Here is a tiny trained network, its code and every weight. The questions are about switching its units off for an input and a class, where a switched-off unit gives its printed mean instead of its output.

import numpy as np


def w(rows, s, z=0):
    codes = np.array(rows[::2]) - 128.0
    scale = np.full(codes.shape[1], s)
    scale[-1] = z or s
    return codes * scale


def norm(h):
    return h / np.sqrt((h * h).mean(-1, keepdims=True) + 1e-5)


def f(y):
    return y / 2 * (1 + np.tanh(0.7978845608 * (y + 0.044715 * y**3)))


def log_softmax(a):
    a = a - a.max(-1, keepdims=True)
    return a - np.log(np.exp(a).sum(-1, keepdims=True))


def net(x, mask):
    res = np.array(x, float).reshape(1, 8) / 4 @ E
    u = 0
    for l in range(4):
        y = f(norm(res) @ A[l][:, :-1].T + A[l][:, -1])
        res = res + np.where(mask[u : u + 5], y, B[l][:, -1]) @ B[l][:, :-1]
        u += 5
    return log_softmax(norm(res)[-1] @ U[:, :-1].T + U[:, -1])


A, B = {}, {}
E = w([
[189,102,191,125,254,168],'x0',
[93,99,113,138,128,148],'x1',
[85,135,124,130,139,140],'x2',
[181,219,19,70,104,174],'x3',
[138,129,130,128,128,125],'x4',
[129,119,128,139,121,134],'x5',
[124,139,131,108,137,122],'x6',
[121,119,123,111,134,128],'x7',
],0.0066)
A[0] = w([
[120,94,204,58,139,136,147],'0.n0',
[59,90,63,190,144,58,125],'0.n1',
[137,127,170,157,125,135,168],'0.n2',
[113,115,94,86,83,2,254],'0.n3',
[95,148,204,131,71,43,85],'0.n4',
],0.007,0.0022)
B[0] = w([
[133,22,132,105,137,125,171],'0.n0',
[122,121,129,100,153,71,185],'0.n1',
[99,72,174,101,134,108,152],'0.n2',
[78,114,107,176,105,95,253],'0.n3',
[110,47,69,254,178,99,199],'0.n4',
],0.0066,0.0039)
A[1] = w([
[254,196,132,67,175,231,3],'1.n0',
[144,94,98,187,193,214,168],'1.n1',
[91,189,161,102,70,136,100],'1.n2',
[175,84,127,146,98,95,101],'1.n3',
[54,221,54,119,12,122,124],'1.n4',
],0.006,0.0022)
B[1] = w([
[77,132,99,133,175,188,209],'1.n0',
[245,211,177,86,161,171,169],'1.n1',
[76,44,173,2,96,72,131],'1.n2',
[31,227,122,225,130,90,135],'1.n3',
[254,139,94,89,40,104,255],'1.n4',
],0.006,0.0055)
A[2] = w([
[107,229,121,126,152,191,58],'2.n0',
[190,189,175,193,114,99,249],'2.n1',
[2,114,110,199,95,90,52],'2.n2',
[72,67,130,104,141,168,174],'2.n3',
[146,91,209,130,180,105,124],'2.n4',
],0.0078,0.0013)
B[2] = w([
[132,89,137,142,190,154,181],'2.n0',
[102,124,102,34,109,120,167],'2.n1',
[197,79,120,151,254,86,254],'2.n2',
[181,170,135,114,106,118,161],'2.n3',
[48,168,181,116,41,151,235],'2.n4',
],0.01,0.0038)
A[3] = w([
[165,205,109,98,80,129,167],'3.n0',
[84,70,170,200,172,171,173],'3.n1',
[99,119,254,97,81,131,122],'3.n2',
[57,122,136,116,214,110,68],'3.n3',
[165,74,154,181,151,3,5],'3.n4',
],0.0079,0.0019)
B[3] = w([
[51,102,164,193,76,66,218],'3.n0',
[112,191,59,80,25,140,244],'3.n1',
[2,133,161,213,78,141,232],'3.n2',
[159,151,92,147,83,106,174],'3.n3',
[192,82,176,128,232,115,254],'3.n4',
],0.0082,0.0042)
U = w([
[172,49,126,160,223,28,252],'0',
[159,164,12,80,9,75,54],'1',
[11,151,213,154,96,164,108],'2',
[191,198,90,41,220,231,72],'3',
],0.013,0.0016)

Each question gives the input, the list of numbers given to net, and the class t.
The units are the neurons (one row each of A and B). Each row of codes is followed by its name. A weight is (code - 128) times the scale printed after its matrix; where a second scale follows, it is the last column's (A, B and U).
mask holds one flag per neuron, layer by layer. A switched-off neuron (its flag False) gives its mean, the last column of its row in B, instead of its output. The means were averaged over made-up inputs and are rounded, as every weight is.
A unit's drop is (log p(t) with every unit on - log p(t) with that unit switched off) / (log p(t) with every unit on - log p(t) with every unit switched off).
The circuit of an input: a set's keep is (log p(t) with only the set's units on - log p(t) with every unit switched off) / (log p(t) with every unit on - log p(t) with every unit switched off). Starting from the 12 units with the biggest drops (on a tie, the unit counted first), units are removed one at a time, each time the one whose removal leaves the highest keep (on an exact tie, the one counted first), for as long as the keep stays at least 0.8.
circuit, biggest first: the units of the circuit, biggest drop first
most important unit: the unit with the biggest drop
k most important neurons: the k neurons with the biggest drops, biggest first
k most important neurons of layer l: the k neurons of layer l with the biggest drops, biggest first
drop when u is switched off: that unit's drop, to one decimal
input [1,0,2,-5,-6,-2,-6,2], class 2: circuit, biggest first	(2.n4)
input [1,-3,0,6,6,-4,7,-7], class 3: circuit, biggest first	(1.n0 2.n0)
input [0,8,0,1,-6,-3,6,2], class 1: circuit, biggest first	(3.n4 3.n2)
input [-5,6,3,0,-2,3,8,-3], class 0: 2 most important neurons	(2.n2 0.n3)
input [-8,-1,5,0,0,8,0,-7], class 0: 3 most important neurons	(2.n2 0.n4 0.n3)
input [1,0,-2,-5,-6,4,-7,-3], class 2: 2 most important neurons	(2.n4 0.n3)
input [6,8,-3,1,3,-7,6,7], class 3: 2 most important neurons of layer 0	(0.n3 0.n1)
input [7,8,-4,1,3,-4,-8,4], class 3: 2 most important neurons	(1.n1 0.n3)
input [1,-1,4,-8,1,-4,6,-1], class 2: 2 most important neurons	(2.n4 3.n2)
input [8,-8,-7,-2,8,-5,5,0], class 2: drop when 2.n4 is switched off	0.4
input [-4,4,4,-8,-1,5,4,1], class 0: drop when 2.n2 is switched off	0.2
input [3,-3,-2,1,5,-8,-3,1], class 3: drop when 1.n0 is switched off	1.5
input [1,-8,-2,1,4,-7,-8,6], class 3: drop when 3.n0 is switched off	0.2
input [5,-7,6,1,-6,-4,-5,5], class 3: most important unit	1.n0
